Below is a small trained network, with its code and all its weights. Each question gives an input and a class and asks what happens when units are switched off, that is, made to give their printed mean instead of their output.

import numpy as np


def w(rows, s, z=0):
    codes = np.array(rows[::2]) - 128.0
    scale = np.full(codes.shape[1], s)
    scale[-1] = z or s
    return codes * scale


def norm(h):
    return h / np.sqrt((h * h).mean(-1, keepdims=True) + 1e-5)


def f(y):
    return y / 2 * (1 + np.tanh(0.7978845608 * (y + 0.044715 * y**3)))


def log_softmax(a):
    a = a - a.max(-1, keepdims=True)
    return a - np.log(np.exp(a).sum(-1, keepdims=True))


def net(x, mask):
    res = np.array(x, float).reshape(1, 3) / 4 @ E
    u = 0
    for l in range(2):
        y = f(norm(res) @ A[l][:, :-1].T + A[l][:, -1])
        res = res + np.where(mask[u : u + 10], y, B[l][:, -1]) @ B[l][:, :-1]
        u += 10
    return log_softmax(norm(res)[-1] @ U[:, :-1].T + U[:, -1])


A, B = {}, {}
E = w([
[126,21,219],'x0',
[253,41,93],'x1',
[214,249,187],'x2',
],0.0074)
A[0] = w([
[115,42,151,150],'0.n0',
[128,88,41,184],'0.n1',
[164,46,68,162],'0.n2',
[132,60,136,205],'0.n3',
[136,210,184,139],'0.n4',
[161,110,177,128],'0.n5',
[122,63,48,24],'0.n6',
[3,141,96,126],'0.n7',
[114,113,51,254],'0.n8',
[128,133,144,130],'0.n9',
],0.026,0.0042)
B[0] = w([
[89,134,22,218],'0.n0',
[202,158,181,207],'0.n1',
[189,28,171,228],'0.n2',
[65,124,91,205],'0.n3',
[153,199,97,241],'0.n4',
[62,142,112,171],'0.n5',
[252,102,189,200],'0.n6',
[32,64,232,250],'0.n7',
[158,184,165,203],'0.n8',
[124,146,125,135],'0.n9',
],0.041,0.012)
A[1] = w([
[70,51,48,78],'1.n0',
[117,157,199,150],'1.n1',
[91,133,88,5],'1.n2',
[108,126,113,15],'1.n3',
[99,155,155,104],'1.n4',
[163,252,60,59],'1.n5',
[166,103,58,8],'1.n6',
[127,143,112,72],'1.n7',
[129,84,138,111],'1.n8',
[116,129,117,8],'1.n9',
],0.031,0.0031)
B[1] = w([
[123,96,2,187],'1.n0',
[70,171,84,194],'1.n1',
[147,59,183,147],'1.n2',
[145,98,147,129],'1.n3',
[138,176,165,167],'1.n4',
[204,214,51,253],'1.n5',
[88,209,73,146],'1.n6',
[122,138,140,134],'1.n7',
[129,102,92,158],'1.n8',
[142,109,153,124],'1.n9',
],0.047,0.017)
U = w([
[111,129,144,23],'0',
[244,91,216,178],'1',
[146,6,184,91],'2',
[114,131,144,2],'3',
[11,190,249,178],'4',
[118,134,137,10],'5',
[190,228,20,218],'6',
[66,65,36,207],'7',
],0.018,0.012)

Each question gives the input, the list of numbers given to net, and the class t.
The units are the neurons (one row each of A and B). Each row of codes is followed by its name. A weight is (code - 128) times the scale printed after its matrix; where a second scale follows, it is the last column's (A, B and U).
mask holds one flag per neuron, layer by layer. A switched-off neuron (its flag False) gives its mean, the last column of its row in B, instead of its output. The means were averaged over made-up inputs and are rounded, as every weight is.
A unit's drop is (log p(t) with every unit on - log p(t) with that unit switched off) / (log p(t) with every unit on - log p(t) with every unit switched off).
The circuit of an input: a set's keep is (log p(t) with only the set's units on - log p(t) with every unit switched off) / (log p(t) with every unit on - log p(t) with every unit switched off). Starting from the 12 units with the biggest drops (on a tie, the unit counted first), units are removed one at a time, each time the one whose removal leaves the highest keep (on an exact tie, the one counted first), for as long as the keep stays at least 0.8.
circuit, biggest first: the units of the circuit, biggest drop first
k most important neurons: the k neurons with the biggest drops, biggest first
top k neurons in layer l: the k neurons of layer l with the biggest drops, biggest first
drop of u: that unit's drop, to one decimal
input [4,1,-7], class 2: 3 most important neurons : [0.n2, 0.n6, 1.n5]
input [3,5,-4], class 7: circuit, biggest first : [1.n5]
input [-4,7,4], class 1: circuit, biggest first : [0.n0, 1.n5]
input [-1,-1,-7], class 2: circuit, biggest first : [1.n5, 0.n7]
input [2,2,-7], class 2: circuit, biggest first : [1.n5, 0.n6]
input [8,-7,1], class 7: top 2 neurons in layer 1 : [1.n0, 1.n5]
input [4,8,-7], class 1: top 2 neurons in layer 0 : [0.n2, 0.n6]
input [-4,-8,3], class 4: 2 most important neurons : [0.n7, 1.n5]
input [1,6,-5], class 1: top 2 neurons in layer 0 : [0.n2, 0.n6]
input [7,-8,-1], class 7: 3 most important neurons : [1.n0, 0.n8, 0.n1]
input [-8,0,-6], class 1: 2 most important neurons : [0.n6, 0.n1]
input [0,0,-5], class 2: 2 most important neurons : [1.n5, 0.n7]
input [-2,2,-3], class 1: drop of 1.n9 : 0.0
input [-2,-4,0], class 4: circuit, biggest first : [0.n7]
input [7,-8,-4], class 7: drop of 1.n0 : 0.1
input [3,-5,2], class 4: drop of 0.n7 : 0.4
